[[ 0.64 -1.49  2.40  2.58]
 [-2.74  7.20 -4.18 -7.15]] → 7.20, 2.58

[[-3.67  0.08  0.02  3.86 -0.37 -0.02]
 [ 0.38  0.04 -0.07  6.08 -0.23  0.04]] → 6.08, 3.86

[[ 3.70 -1.38 -4.80 -2.85 -3.86]
 [ 0.77 -5.65 -4.66 -2.85 -4.87]
 [-2.09 -7.04 -4.80 -2.85 -3.86]] → 3.70, 0.77

[-4.29  2.46 -6.85 -2.63 -2.03  4.42] → 4.42, 2.46

[-1.61  6.02  6.51 -2.71  5.64  5.06] → 6.51, 6.02

[[-0.23 -0.65  1.11  2.61 -0.76  2.65  4.87]
 [-0.50  0.35 -0.50  4.36  1.09  4.16  6.22]] → 6.22, 4.87
---
2.92	-2.86	-5.82	-1.31	-0.27 -> 2.92
-6.42	-0.33	3.75	-2.07	-4.93 -> -6.42
-1.38	-2.11	2.65	-0.23	-7.65 -> -1.38
-3.20	-5.76	-1.20	1.05	3.33 -> -3.20
-6.90	0.68	-7.74	-1.55	-3.86 -> -6.90
-0.89	-2.41	0.79	-5.62	5.34 -> -0.89
---
 0.71   1.13   6.62  -1.51  -1.94
 1.66   1.49   6.27  -1.43  -7.04
-> 0.71, -7.04

-3.39  -5.41   5.89  -3.55  -0.22   3.43
-2.67  -5.54   1.81   2.84   2.01   2.43
-> -3.39, 2.43

 0.73   7.85   0.90  -3.56 -> 0.73, -3.56

-6.64  -0.03   1.52  -2.31  -2.50   1.09   0.86
 1.83   1.58   2.03   4.45  -2.53  -1.13   5.36
 2.13  -3.39  -3.74   3.15   0.57   4.43  -4.13
-> -6.64, -4.13

-3.66   3.55  -1.41  -2.41   0.55  -1.06
 2.64   0.97   2.75   2.95   6.55   2.70
-1.60   4.16  -1.12  -1.86   0.35  -1.06
-> -3.66, -1.06

 1.84   1.49  -2.90  -1.77   1.40  -3.51
 1.80   1.59  -4.40  -6.20   1.78  -2.98
-> 1.84, -2.98
---
[[-7.58 -3.08 -4.97 -3.26 -0.21 -1.33  1.06]
 [-2.74 -3.98  2.86 -7.05  4.12  0.21  2.63]] value -7.05

[[-0.48  6.04  1.59 -0.48]
 [-3.45 -6.24 -2.81 -4.02]] value -3.45

[[4.52 6.19 5.36 4.03 4.47]
 [5.96 4.48 5.81 5.95 4.71]
 [3.45 6.85 5.23 6.31 5.02]] value 6.85

[[ 5.85 -0.87  5.48 -5.64 -1.26]
 [-1.36  0.93  2.68 -3.24  2.31]] value 0.93

[[ 0.72  7.82  0.93 -0.21  0.58  0.35 -0.21]
 [ 1.37  2.72  3.49 -0.67  1.67  0.73  0.29]
 [-0.92  3.06 -3.20  0.51 -0.79 -0.37  4.66]] value 0.51

[-0.18 -5.63  0.15  3.88  0.06  1.56] value 0.15

[ 2.05 -2.00  0.13  7.69  0.43] value -2.00
---
array([[-33,  -3,  -2, -20,  -6, -23],
       [ 15, -11,  -4,  -1,  27,  12],
       [ -5,  11,  11, -16,   6, -11]]) result: -3

array([[-123, -179, -161,  -75, -351,  583],
       [-238, -210, -193, -628, -134,  456],
       [-175, -203, -168,   62,  -41,  100]]) result: -179

array([[7219, 6538, 4781, 7315, 6000],
       [6333, 6478, 7909, 6694, 6728],
       [4374, 6000, 1157, 7546, 5081]]) result: 6538

array([[14, 58, 61, 18, 19],
       [45, 61, 50, 66, 75],
       [87, 15, 18, 38,  7]]) result: 58

array([[ 37,  45, -12,   2,  28, -11,  44],
       [ 45,  17,  27,  26,  31,  11,  40],
       [  6,  -7,  -7, -23, -36,  24,  -7]]) result: 45

array([[67, 13, 68, 79, 35],
       [ 1, 36, 28,  8, 56],
       [56, 52, 40, 13, 38]]) result: 13

array([[292, 224, 384, 244, 157, 418],
       [113, 192, 340, 279, 284, 348],
       [226,   4, 755, 385,  26, 708]]) result: 224
---
[[-6.66 -0.52 -4.21  1.64  3.27]
 [ 3.32  0.60 -0.92  0.35  2.85]
 [-6.06  6.28 -0.99 -1.84 -2.46]] result: -0.52

[-7.74 -0.21 -2.11 -1.41  5.56  0.90 -3.72] result: -1.41

[[-0.12 -0.06  0.09  0.00  0.03 -0.08  0.01]
 [-5.12  0.63  3.08  1.07  1.30 -7.52  2.21]
 [ 0.06 -0.17 -0.27  0.30  0.23 -1.15 -1.16]] result: 0.01

[ 1.39 -4.57 -4.41 -6.56  6.44] result: -4.41

[-0.53 -5.53  1.03 -1.06 -3.45] result: -1.06

[ 0.52 -3.39 -5.93  6.08  2.33] result: 0.52

[[-2.86  4.05  5.38 -5.87 -0.67]
 [-1.91 -5.97 -1.73  4.73  4.85]
 [-5.89 -2.94  4.06 -0.66  5.39]] result: -0.67

[-1.96  5.55 -3.92  4.64 -1.84  4.22  0.50] result: 0.50

[[ 0.40  5.15 -2.16  6.12 -2.29]
 [-6.71  7.13  3.26  6.51  3.93]
 [ 5.77  0.25 -5.42  4.44 -4.90]] result: 3.26

[[-6.32 -1.27  2.77 -2.66 -4.84]
 [-0.99  5.07  1.38 -2.66  6.86]
 [ 3.01  2.54 -4.21  0.46  4.91]] result: 0.46
---
[[-1.03  2.64 -4.53  2.95 -1.24  0.70  1.61]
 [-2.70 -1.17  2.46 -0.61 -5.50  4.44 -0.35]
 [ 4.60 -4.01 -2.47 -0.93  7.33  3.99 -3.09]] => 2.64

[[ 3.35  1.14  3.68  0.50  2.10  5.07]
 [ 1.34 -3.91  0.42  0.58  5.76  3.64]
 [-4.10  2.70 -4.57 -0.22 -1.19  3.84]] => 1.14

[[-6.56  4.71 -2.76  7.03]
 [-0.22  1.41  1.24 -0.38]
 [-0.66  3.86 -1.28  2.52]] => 4.71

[[ 4.56  4.13 -1.18 -0.13  1.70  6.08  0.70]
 [-4.00 -6.09  2.55  0.17 -6.07 -3.11 -0.98]
 [ 4.54  5.35 -1.47 -0.29  2.95  1.63  0.07]] => 4.13

[[-0.05 -0.81  0.03  2.56]
 [ 0.01  0.25  0.14 -0.60]
 [-0.12 -1.85 -0.05  5.79]] => -0.81

[[-2.55 -1.00  6.05  0.52 -0.63]
 [-1.32  0.03  1.18 -1.27 -0.54]
 [-0.83  0.03  0.53 -1.09 -0.47]] => -1.00

[[ 3.40  1.86 -3.04  5.87  6.79  5.76  2.59]
 [-6.60  2.26 -0.99  7.09  6.82  2.93 -2.92]
 [ 3.28  1.82 -2.53  5.23  6.24  5.37  2.55]] => 1.86

[[ 2.45  2.17  0.89 -1.85 -3.24 -0.81  4.49]
 [ 0.64  1.90 -3.19  1.24  5.12 -2.96 -0.66]
 [ 5.49  3.62  0.20 -4.49 -1.69 -2.35  5.59]] => 2.17
---
[[ 0.06  0.01  0.01  0.01  0.08]
 [ 0.11  0.11  0.14  0.05 -0.20]
 [ 0.02 -0.03  0.06 -0.02  0.05]]	0.14

[[ 0.193  0.182 -0.005  0.166 -0.048 -0.036  0.056]
 [ 0.151  0.184 -0.020  0.130 -0.012  0.033  0.133]
 [-0.105 -0.077  0.115 -0.136  0.049  0.128  0.069]]	-0.012

[[ 10.0   3.8   1.6  15.3]
 [  7.9  -9.3   3.1   9.5]
 [  1.6   5.1 -16.3   0.6]]	-9.3

[[ 15.475  -6.549  -6.549   2.494  -9.436]
 [ 23.053  15.236  15.236   7.590 -11.347]
 [-12.636  18.154  18.154  -2.926 -18.096]]	15.236

[[-144.83   15.15  124.85   19.29   18.24 -246.06 -109.54]
 [  46.08   16.45  -31.46  -18.97  -27.12   -6.42  -67.78]
 [  81.08  124.88  119.04 -155.49   35.18    2.51   75.49]]	-27.12

[[-0.054  0.077 -0.067  0.077  0.078]
 [-0.151  0.142 -0.191  0.147  0.148]
 [ 0.131 -0.038  0.147 -0.053 -0.054]]	-0.191
---
array([[-0.21, -0.20,  0.16,  0.16,  0.16,  0.15],
       [-0.21, -0.20, -0.20, -0.21,  0.15,  0.16]])
-0.20

array([[  0.3,  -2.8,   4.1, -10.4,   1.0],
       [  0.5,   2.4,  -0.9,  -2.7,   2.4],
       [  2.7,  -2.1,  22.3, -20.8,   7.4]])
2.7

array([-133.465,   93.576,   12.015, -107.509, -140.341,   30.729,
        149.584])
12.015

array([ 148.7, -126.1,  127.8,    2.9, -145.8,  138.9, -195.4])
127.8

array([-15.5,  -7.0,  -1.0,   5.4,  16.3,  14.5])
-7.0

array([ -4.89, -14.59,   8.79,  -2.16,  -2.13,  19.03, -19.48])
8.79

array([ 13.5, -10.1,  -6.6,  14.9,  -2.4])
13.5

array([[-1.880, -0.297, -1.259, -0.404],
       [-1.208,  0.457, -0.650,  2.092],
       [-1.652, -0.248, -0.633, -0.875]])
2.092
